[-1.708 4.772 2.064]
[-0.028 -0.085 1.718]
[-1.769 1.381 -1.905]
[-1.466 -1.494 -1.980]
[1.530 -0.136 1.742]
|
[2.064 -0.085 -1.769]

[1.576 -0.880 1.349 1.845]
[4.943 2.254 0.686 2.342]
[0.686 0.060 -2.672 -4.892]
[1.956 -1.837 -2.853 0.426]
[1.225 3.139 -1.237 1.671]
|
[1.845 0.686 0.060 1.956]

[-1.207 1.561]
[-2.309 4.878]
[3.981 -1.285]
|
[1.561 -2.309]

[1.808 1.356]
[0.199 3.171]
[-1.799 4.247]
[-3.669 4.578]
[-5.485 3.517]
|
[1.356 0.199]

[-4.483 2.358 4.512]
[-5.439 3.091 4.230]
[-4.325 3.892 5.643]
[-3.948 3.336 4.127]
|
[4.512 3.091 -4.325]

[-0.026 -4.720 2.885]
[5.007 4.963 1.976]
[2.147 5.591 -1.288]
|
[2.885 4.963 2.147]

[-2.225 1.129 2.396 1.563]
[1.490 -0.351 -0.544 -1.072]
[-0.966 0.602 1.319 0.713]
[2.856 -1.903 -4.231 -2.076]
[-1.558 0.330 0.536 1.146]
|
[1.563 -0.544 0.602 2.856]
---
[-0.324 -0.419 0.207 -0.538 0.714 -0.465 -0.155 -0.496 -2.713 -0.413 -2.233 0.897 0.007]
[0.273 0.482 -0.349 0.453 -0.359 -0.128 0.393 0.280 -1.645 0.144 -1.122 0.944 0.079]
[0.148 -0.254 -0.109 -0.137 -0.451 1.068 0.186 0.958 4.288 -0.008 3.165 -1.727 0.105]
[0.605 -0.175 0.122 -0.419 0.432 0.401 0.160 0.396 2.374 0.248 2.425 -0.656 -0.205]
[-0.172 0.224 0.079 0.025 -0.171 0.003 -1.125 -0.003 4.472 -0.020 3.793 -0.991 0.205]
|
[0.273 0.482 -0.349 0.453 -0.359 -0.128 0.393 0.280 -1.645 0.144 -1.122 0.944 0.079]
[0.605 -0.175 0.122 -0.419 0.432 0.401 0.160 0.396 2.374 0.248 2.425 -0.656 -0.205]

[1.296 -3.077 0.249]
[2.528 -4.267 1.792]
[0.057 -3.859 1.759]
[0.478 -3.824 1.323]
[1.457 -3.829 0.612]
[2.089 -3.969 1.753]
[1.273 -3.860 1.454]
[0.213 -3.587 1.429]
[2.110 -3.144 1.339]
[-0.223 -3.169 0.888]
[0.640 -3.124 0.643]
|
[2.528 -4.267 1.792]
[0.478 -3.824 1.323]
[2.089 -3.969 1.753]
[0.213 -3.587 1.429]
[-0.223 -3.169 0.888]

[-0.451 0.731 -0.158 -2.427 -0.357 0.531 2.107 1.057 0.485 -0.659 -0.147]
[0.309 1.160 0.358 -1.026 -0.306 0.378 0.970 -0.377 -0.728 -0.924 2.080]
[-0.711 0.779 0.098 -3.118 1.329 0.371 -4.269 1.347 2.063 1.522 -0.165]
[-0.476 2.057 0.093 -0.917 -1.028 0.848 -0.449 -1.153 -1.985 -0.327 -1.219]
[0.510 0.178 -0.604 -1.295 -0.248 -0.991 1.393 -0.503 -0.107 1.123 1.716]
[-0.261 -1.887 -0.084 1.546 -0.140 -1.168 1.464 -1.375 -1.163 0.411 0.614]
[-0.212 2.622 0.549 -4.478 -1.383 0.653 -0.059 0.391 0.877 0.087 -1.285]
[-0.190 1.473 0.205 -0.238 1.281 0.206 1.478 0.455 0.637 -1.102 3.274]
|
[0.309 1.160 0.358 -1.026 -0.306 0.378 0.970 -0.377 -0.728 -0.924 2.080]
[-0.476 2.057 0.093 -0.917 -1.028 0.848 -0.449 -1.153 -1.985 -0.327 -1.219]
[-0.261 -1.887 -0.084 1.546 -0.140 -1.168 1.464 -1.375 -1.163 0.411 0.614]
[-0.190 1.473 0.205 -0.238 1.281 0.206 1.478 0.455 0.637 -1.102 3.274]

[-0.097 -4.398 -0.127 0.107]
[-0.029 -0.261 -0.014 -0.041]
|
[-0.029 -0.261 -0.014 -0.041]

[0.001 -1.326 2.089 1.011 1.831 0.659 0.268 2.843 0.966 -1.165 -0.658 -1.184]
[-1.099 0.068 -0.960 -1.447 -1.826 -1.192 -0.931 -0.663 -1.608 0.472 -0.449 -1.050]
[5.047 2.511 -3.079 1.624 -1.540 1.715 -0.223 -0.996 1.787 -0.620 1.678 3.779]
[-1.036 -0.423 0.716 0.104 1.884 0.287 1.282 -1.222 -0.053 0.222 0.070 0.126]
[-1.362 -0.176 0.083 -0.442 0.837 -0.087 0.847 -1.426 -0.646 0.518 0.015 0.027]
[-0.430 -0.105 -1.566 -1.839 -3.545 -1.446 -2.046 0.511 -1.739 0.324 -0.947 -1.398]
[3.987 1.145 -1.367 1.200 -0.817 1.670 -0.555 -0.101 1.773 -0.467 0.753 2.536]
[2.817 0.972 -0.848 0.794 -1.051 1.009 -0.712 -0.068 1.469 -0.142 0.566 1.892]
|
[-1.099 0.068 -0.960 -1.447 -1.826 -1.192 -0.931 -0.663 -1.608 0.472 -0.449 -1.050]
[-1.036 -0.423 0.716 0.104 1.884 0.287 1.282 -1.222 -0.053 0.222 0.070 0.126]
[-0.430 -0.105 -1.566 -1.839 -3.545 -1.446 -2.046 0.511 -1.739 0.324 -0.947 -1.398]
[2.817 0.972 -0.848 0.794 -1.051 1.009 -0.712 -0.068 1.469 -0.142 0.566 1.892]

[-0.163 0.761 -0.421]
[-2.929 -5.459 -2.224]
[-0.281 -2.781 0.562]
[-0.124 0.515 -0.472]
[0.045 -1.798 0.600]
[-0.836 1.620 -1.346]
[-0.312 0.186 -0.447]
|
[-2.929 -5.459 -2.224]
[-0.124 0.515 -0.472]
[-0.836 1.620 -1.346]

[4.942 -0.057 1.040]
[-2.861 -0.282 -4.435]
[-0.532 -0.237 2.573]
[1.908 -1.336 1.013]
[4.849 0.465 1.573]
|
[-2.861 -0.282 -4.435]
[1.908 -1.336 1.013]

[0.889 0.201 1.595 2.412 -1.752 -1.106]
[-3.262 -0.673 -4.136 -4.673 1.617 3.139]
[-2.891 -0.609 -3.668 -4.165 1.427 2.634]
[-0.090 -0.435 -0.110 -0.329 0.116 0.698]
[0.418 0.202 0.605 0.942 -0.781 -1.118]
[-0.106 -0.311 -0.166 -0.352 0.125 0.439]
[0.078 0.090 0.009 0.028 -0.081 -0.464]
[-0.059 -0.484 -0.029 -0.293 0.185 0.726]
[-0.192 -0.065 -0.105 -0.039 -0.089 0.116]
[-4.403 3.581 -3.625 0.692 -3.413 0.727]
|
[-3.262 -0.673 -4.136 -4.673 1.617 3.139]
[-0.090 -0.435 -0.110 -0.329 0.116 0.698]
[-0.106 -0.311 -0.166 -0.352 0.125 0.439]
[-0.059 -0.484 -0.029 -0.293 0.185 0.726]
[-4.403 3.581 -3.625 0.692 -3.413 0.727]

[3.690 -0.681 2.356 -4.800 -0.432]
[-0.582 1.008 1.376 4.986 3.932]
[-0.053 1.967 1.365 1.987 -1.257]
[0.465 0.781 1.257 0.122 0.716]
|
[-0.582 1.008 1.376 4.986 3.932]
[0.465 0.781 1.257 0.122 0.716]
